Rows made from a few directions (up to rounding), then cut rows with their ends
In the rows, 100 means zero.
Made from 3 directions:
96; 112; 95; 130; 91; 93; 118; 104; 92; 98; 106; 100; 116; 105; 84; 89; 114; 93; 78; 106; 107; 97; 120; 115; 79; 101; 92; 115; 82; 100; 80; 120; 92; 87; 89; 74; 105; 103; 101; 90; 106; 95; 81
105; 117; 90; 147; 86; 88; 141; 114; 86; 77; 115; 99; 137; 101; 68; 80; 127; 84; 59; 108; 128; 83; 133; 122; 52; 98; 77; 133; 61; 101; 65; 148; 87; 77; 68; 32; 96; 98; 100; 88; 114; 86; 58
64; 109; 139; 124; 115; 89; 116; 66; 77; 123; 78; 96; 62; 104; 65; 99; 88; 80; 122; 120; 129; 92; 90; 122; 135; 108; 111; 117; 88; 73; 91; 47; 92; 75; 109; 107; 82; 126; 117; 126; 82; 104; 70
151; 82; 65; 60; 93; 112; 96; 140; 122; 52; 122; 100; 142; 85; 131; 105; 110; 116; 85; 76; 95; 90; 100; 69; 61; 86; 79; 90; 106; 125; 114; 158; 111; 126; 76; 70; 94; 65; 84; 88; 118; 89; 119
92; 105; 100; 109; 97; 99; 97; 97; 99; 111; 99; 102; 98; 105; 99; 98; 101; 100; 96; 102; 92; 107; 105; 105; 101; 103; 104; 99; 101; 100; 96; 97; 98; 98; 106; 108; 109; 105; 100; 94; 99; 103; 102
Cut rows, each with the rest of it:
62; 115; 122; 133; 102; 92; 99; 72; 85; 140; 85; 101; 71; 113; 80; 95; 95; 90; 106; 117; 96; 112; 104; 124; 126; 111; 116; 105; 97; 85 | 89; 61; 91; 82; 120; 126; 111; 126; 111; 103; 88; 109; 90
107; 87; 106; 68; 111; 106; 87; 97; 107; 96; 94; 98; 85; 93; 114; 111; 86; 106; 124; 94; 100; 98; 78; 84; 120; 98; 105; 87; 115; 98 | 120; 81; 109; 112; 107; 119; 89; 95; 100; 113; 94; 103; 115
88; 120; 90; 147; 83; 92; 115; 103; 92; 110; 109; 103; 120; 112; 83; 84; 120; 94; 66; 108; 94; 107; 132; 124; 72; 104; 95; 115; 82; 104 | 72; 126; 88; 84; 94; 79; 121; 108; 100; 78; 108; 98; 83
68; 109; 116; 117; 102; 97; 86; 75; 94; 141; 86; 102; 70; 112; 95; 100; 91; 98; 112; 111; 83; 118; 98; 114; 131; 110; 120; 94; 110; 90 | 99; 60; 96; 93; 127; 142; 116; 122; 107; 100; 88; 112; 106
84; 92; 120; 78; 114; 104; 76; 78; 102; 125; 83; 100; 62; 101; 110; 113; 78; 104; 135; 102; 89; 110; 75; 93; 145; 105; 120; 83; 122; 90 | 120; 49; 106; 107; 126; 150; 98; 111; 105; 115; 84; 112; 119

Made from 2 directions:
79; 90; 91; 103; 101; 99; 92; 100; 76; 84; 120; 105; 123; 98; 83; 107; 109; 134; 104; 131; 115; 109; 128; 109; 78; 102; 90; 102; 80; 101; 109; 108; 125; 104; 93; 115; 129; 109; 84; 85; 100; 113; 89
121; 106; 103; 97; 110; 92; 103; 103; 104; 94; 84; 115; 83; 107; 112; 110; 96; 89; 106; 94; 116; 96; 93; 94; 89; 100; 115; 96; 121; 102; 79; 99; 105; 122; 116; 93; 100; 66; 127; 106; 111; 112; 105
127; 106; 100; 96; 118; 85; 102; 106; 93; 81; 82; 131; 81; 112; 111; 122; 99; 100; 114; 107; 138; 97; 103; 94; 67; 101; 123; 94; 127; 105; 66; 102; 123; 143; 126; 96; 117; 42; 140; 103; 120; 129; 103
68; 88; 92; 105; 92; 106; 92; 97; 82; 95; 128; 89; 130; 92; 79; 95; 109; 131; 97; 125; 95; 109; 124; 111; 96; 102; 79; 104; 68; 98; 125; 106; 111; 82; 81; 116; 118; 137; 66; 85; 90; 98; 89
Cut rows, each with the rest of it:
116; 107; 105; 98; 102; 99; 105; 101; 113; 107; 86; 101; 84; 103; 112; 99; 95; 80; 100 | 83; 96; 95; 84; 94; 109; 99; 109; 98; 116; 100; 90; 96; 89; 103; 107; 91; 85; 87; 115; 109; 103; 96; 107
95; 93; 89; 101; 115; 88; 92; 104; 66; 67; 111; 129; 115; 107; 88; 125; 110; 141; 114 | 143; 146; 109; 136; 107; 49; 103; 104; 97; 96; 105; 86; 111; 147; 136; 111; 115; 147; 68; 110; 84; 114; 138; 89

Made from 3 directions:
89; 91; 158; 74; 102; 78; 77; 103; 105; 118; 96; 92; 77; 94; 106; 98; 47; 114; 56; 146; 149; 156; 118; 75; 71; 103; 81; 117; 82; 94; 115; 40; 99; 74; 113; 106; 132; 127; 103; 63; 112; 156; 144
107; 103; 76; 112; 104; 118; 112; 102; 109; 96; 105; 99; 114; 104; 93; 104; 115; 95; 120; 74; 77; 81; 86; 114; 112; 94; 112; 83; 113; 104; 101; 125; 98; 109; 85; 87; 81; 95; 96; 114; 97; 79; 81
98; 86; 114; 91; 103; 102; 101; 102; 104; 110; 94; 94; 113; 90; 100; 99; 84; 97; 82; 115; 109; 124; 106; 93; 96; 101; 94; 109; 110; 91; 107; 81; 89; 95; 94; 105; 115; 94; 109; 78; 100; 126; 104
96; 92; 103; 94; 94; 89; 100; 96; 82; 100; 90; 105; 106; 90; 108; 94; 107; 95; 88; 118; 105; 105; 114; 92; 101; 110; 91; 124; 100; 90; 90; 92; 96; 103; 110; 122; 117; 81; 112; 89; 95; 109; 98
Cut rows, each with the rest of it:
105; 97; 75; 109; 101; 114; 114; 100; 100; 96; 98; 101; 121; 98; 96 | 101; 121; 91; 114; 82; 77; 83; 93; 110; 114; 99; 108; 95; 116; 98; 96; 123; 94; 112; 89; 99; 90; 81; 103; 108; 94; 84; 77
107; 123; 71; 119; 101; 109; 103; 100; 107; 86; 115; 105; 85; 119; 94 | 105; 123; 104; 137; 63; 78; 59; 81; 118; 110; 91; 116; 71; 92; 118; 96; 138; 115; 108; 97; 79; 65; 115; 82; 140; 101; 54; 88
99; 94; 122; 92; 106; 104; 95; 105; 116; 111; 101; 91; 99; 98; 96 | 103; 72; 105; 85; 109; 115; 127; 99; 94; 90; 95; 97; 95; 102; 99; 115; 78; 95; 88; 93; 90; 107; 115; 99; 84; 107; 126; 115
99; 92; 95; 99; 97; 99; 105; 98; 90; 100; 93; 102; 114; 92; 103 | 97; 109; 93; 95; 106; 96; 100; 106; 98; 105; 105; 97; 113; 108; 92; 94; 101; 94; 105; 101; 113; 109; 81; 109; 93; 95; 103; 91
102; 103; 90; 105; 101; 105; 103; 100; 102; 97; 103; 101; 102; 103; 98 | 101; 108; 99; 109; 90; 92; 90; 95; 105; 104; 98; 104; 93; 102; 103; 99; 111; 102; 104; 97; 95; 92; 100; 97; 109; 99; 89; 94

Made from 3 directions:
113; 95; 91; 105; 112; 102; 90; 106; 105; 95; 112; 105; 98; 97; 103; 85; 96; 95; 102; 107; 114; 103; 95; 105; 114; 102; 110; 99; 106; 112; 106; 100; 101; 116; 96; 102; 92; 113; 116; 103; 102; 98; 104
112; 86; 90; 102; 116; 105; 86; 111; 106; 94; 118; 105; 92; 92; 116; 81; 94; 102; 99; 115; 113; 100; 95; 111; 113; 98; 119; 89; 107; 124; 89; 100; 95; 112; 98; 101; 77; 114; 119; 94; 102; 93; 114
59; 106; 125; 81; 68; 93; 122; 91; 88; 114; 70; 85; 99; 104; 120; 146; 105; 126; 89; 95; 53; 86; 110; 93; 53; 92; 83; 80; 88; 87; 51; 104; 85; 42; 112; 93; 101; 62; 59; 73; 95; 97; 108
129; 70; 101; 103; 121; 133; 96; 109; 107; 91; 131; 114; 76; 84; 86; 53; 110; 112; 95; 108; 127; 99; 109; 123; 129; 82; 122; 114; 87; 113; 115; 88; 103; 126; 107; 100; 70; 126; 110; 101; 109; 99; 110
Cut rows, each with the rest of it:
116; 99; 56; 111; 133; 72; 51; 126; 115; 89; 126; 103; 111; 97; 161; 88; 63; 76; 108; 136; 124; 108; 68; 105; 122; 125; 135; 56; 146; 162; 69; 116; 87; 127; 80; 106; 73; 124; 166 | 93; 96; 82; 125
83; 103; 81; 95; 104; 71; 75; 115; 103; 101; 99; 91; 109; 101; 166; 124; 73; 99; 99; 126; 86; 96; 80; 99; 84; 116; 117; 49; 130; 142; 38; 117; 78; 80; 92; 100; 78; 92; 126 | 74; 93; 83; 127

Made from 2 directions:
138; 116; 83; 78; 97; 93; 112; 87; 89; 100; 116; 117; 96; 129; 112; 97; 96; 113; 106; 136; 79; 92; 83; 89; 130; 84; 116; 92; 124; 72; 92; 82; 91; 97; 121; 95; 111; 106; 147; 124; 104; 125; 88
97; 111; 84; 84; 100; 102; 77; 92; 104; 101; 94; 127; 102; 100; 90; 93; 86; 110; 108; 94; 102; 100; 94; 80; 107; 101; 138; 88; 111; 75; 92; 79; 96; 90; 90; 108; 114; 73; 117; 117; 119; 115; 125
74; 106; 87; 90; 101; 107; 59; 97; 112; 101; 81; 128; 105; 82; 78; 91; 82; 106; 108; 69; 116; 104; 101; 77; 93; 111; 144; 87; 101; 80; 93; 81; 100; 87; 74; 114; 113; 57; 96; 109; 125; 106; 142
142; 130; 65; 58; 97; 93; 91; 77; 91; 101; 114; 146; 97; 134; 104; 90; 82; 125; 114; 136; 77; 90; 73; 68; 142; 82; 155; 78; 138; 42; 83; 59; 85; 87; 115; 102; 127; 81; 171; 145; 123; 145; 110
Cut rows, each with the rest of it:
78; 86; 116; 119; 102; 104; 100; 111; 105; 100; 92; 81 | 102; 82; 96; 104; 107; 89; 94; 80; 112; 105; 113; 113; 79; 110; 78; 109; 82; 126; 107; 118; 107; 105; 90; 101; 89; 105; 66; 79; 92; 79; 99
98; 98; 102; 102; 100; 100; 100; 101; 100; 100; 99; 98 | 100; 98; 100; 101; 101; 99; 99; 98; 101; 100; 101; 102; 98; 101; 97; 101; 98; 103; 101; 102; 101; 101; 99; 100; 99; 101; 96; 98; 99; 98; 99
118; 105; 97; 94; 99; 96; 112; 96; 94; 100; 109; 101 | 98; 114; 109; 101; 102; 103; 101; 118; 89; 96; 94; 100; 112; 92; 97; 100; 108; 94; 99; 97; 97; 101; 112; 96; 101; 110; 118; 107; 97; 108; 88
138; 119; 79; 74; 97; 93; 107; 85; 90; 100; 115; 124 | 96; 130; 110; 96; 93; 115; 108; 135; 79; 92; 81; 84; 132; 84; 125; 89; 127; 66; 90; 77; 90; 95; 119; 97; 115; 100; 152; 129; 108; 129; 93
83; 105; 89; 91; 101; 105; 70; 97; 108; 101; 87; 122 | 103; 88; 84; 93; 87; 105; 106; 80; 111; 103; 100; 83; 96; 107; 134; 90; 103; 84; 94; 85; 99; 91; 82; 110; 111; 68; 100; 108; 119; 106; 131
